Here is a tiny trained network, its code and every weight. The questions are about switching its units off for an input and a class, where a switched-off unit gives its printed mean instead of its output.

import numpy as np


def w(rows, s, z=0):
    codes = np.array(rows[::2]) - 128.0
    scale = np.full(codes.shape[1], s)
    scale[-1] = z or s
    return codes * scale


def f(y):
    return y / 2 * (1 + np.tanh(0.7978845608 * (y + 0.044715 * y**3)))


def log_softmax(a):
    a = a - a.max(-1, keepdims=True)
    return a - np.log(np.exp(a).sum(-1, keepdims=True))


def net(x, mask):
    res = np.array(x, float).reshape(1, 6) / 4 @ E
    y = f(res @ A[0][:, :-1].T + A[0][:, -1])
    res = res + np.where(mask, y, B[0][:, -1]) @ B[0][:, :-1]
    return log_softmax(res[-1] @ U[:, :-1].T + U[:, -1])


A, B = {}, {}
E = w([
[175,150,74,204,125,254,170,105,122],'x0',
[140,167,156,101,73,150,235,122,162],'x1',
[47,72,107,106,70,153,74,146,99],'x2',
[140,119,74,152,62,28,233,211,244],'x3',
[172,70,195,111,189,94,151,89,217],'x4',
[126,124,99,151,83,133,100,161,171],'x5',
],0.0083)
A[0] = w([
[45,137,140,135,103,187,75,102,42,253],'n0',
[244,155,111,131,77,81,193,185,176,254],'n1',
[156,123,212,158,230,113,41,57,104,209],'n2',
[136,27,176,140,236,145,104,90,83,182],'n3',
[152,14,151,65,62,50,122,189,151,172],'n4',
[52,48,154,99,91,54,94,138,207,204],'n5',
[79,147,134,106,123,85,164,141,223,169],'n6',
[99,120,119,132,84,53,152,104,186,160],'n7',
[7,179,72,89,15,206,105,163,108,195],'n8',
[137,202,165,216,131,95,214,99,176,174],'n9',
[139,224,116,208,119,149,205,157,147,150],'n10',
[101,127,126,155,1,145,140,160,81,251],'n11',
[66,84,111,81,121,210,69,165,68,181],'n12',
],0.0077,0.0034)
B[0] = w([
[87,42,220,128,137,124,1,46,90,232],'n0',
[192,182,32,159,97,77,205,133,103,249],'n1',
[160,113,165,76,225,193,71,121,139,235],'n2',
[143,147,140,103,176,210,104,122,147,210],'n3',
[116,83,211,138,172,83,189,222,189,202],'n4',
[65,40,209,187,231,148,162,163,207,208],'n5',
[116,198,118,191,116,84,185,196,166,193],'n6',
[107,121,111,219,125,82,226,157,176,185],'n7',
[66,84,146,165,41,62,81,91,89,226],'n8',
[190,182,60,136,131,141,184,116,112,214],'n9',
[167,168,82,111,53,126,129,87,76,208],'n10',
[131,80,118,184,45,75,157,144,110,199],'n11',
[64,89,153,109,125,135,50,106,111,208],'n12',
],0.008,0.011)
U = w([
[95,84,133,232,164,42,200,209,174,1],'0',
[46,45,152,177,46,84,93,89,63,169],'1',
[221,195,18,155,57,84,174,86,85,162],'2',
[132,87,146,59,255,235,91,104,105,220],'3',
],0.0079,0.0015)

Each question gives the input, the list of numbers given to net, and the class t.
The units are the neurons (one row each of A and B). Each row of codes is followed by its name. A weight is (code - 128) times the scale printed after its matrix; where a second scale follows, it is the last column's (A, B and U).
mask holds one flag per neuron, in row order. A switched-off neuron (its flag False) gives its mean, the last column of its row in B, instead of its output. The means were averaged over made-up inputs and are rounded, as every weight is.
A unit's drop is (log p(t) with every unit on - log p(t) with that unit switched off) / (log p(t) with every unit on - log p(t) with every unit switched off).
The circuit of an input: a set's keep is (log p(t) with only the set's units on - log p(t) with every unit switched off) / (log p(t) with every unit on - log p(t) with every unit switched off). Starting from the 12 units with the biggest drops (on a tie, the unit counted first), units are removed one at a time, each time the one whose removal leaves the highest keep (on an exact tie, the one counted first), for as long as the keep stays at least 0.8.
units of the circuit, in order: the units of the circuit, biggest drop first
k most important neurons: the k neurons with the biggest drops, biggest first
drop when u is switched off: that unit's drop, to one decimal
input [3,8,0,-1,-8,6], class 1: units of the circuit, in order : (n8)
input [6,-3,-5,-1,-1,-4], class 3: units of the circuit, in order : (n1; n11)
input [4,-6,-6,1,-7,-8], class 3: units of the circuit, in order : (n1; n8)
input [3,-6,-4,0,-5,-3], class 3: units of the circuit, in order : (n8; n1)
input [-4,4,-5,-3,-3,6], class 2: units of the circuit, in order : (n5; n0)
input [-5,-6,7,5,-5,4], class 0: 3 most important neurons : (n4; n5; n7)
input [1,7,1,-2,4,-7], class 3: 2 most important neurons : (n1; n11)
input [7,2,6,7,4,-5], class 2: drop when n10 is switched off : 0.1
input [7,-2,5,4,4,4], class 2: drop when n1 is switched off : 0.1
input [6,5,4,2,-8,6], class 1: drop when n8 is switched off : 0.2
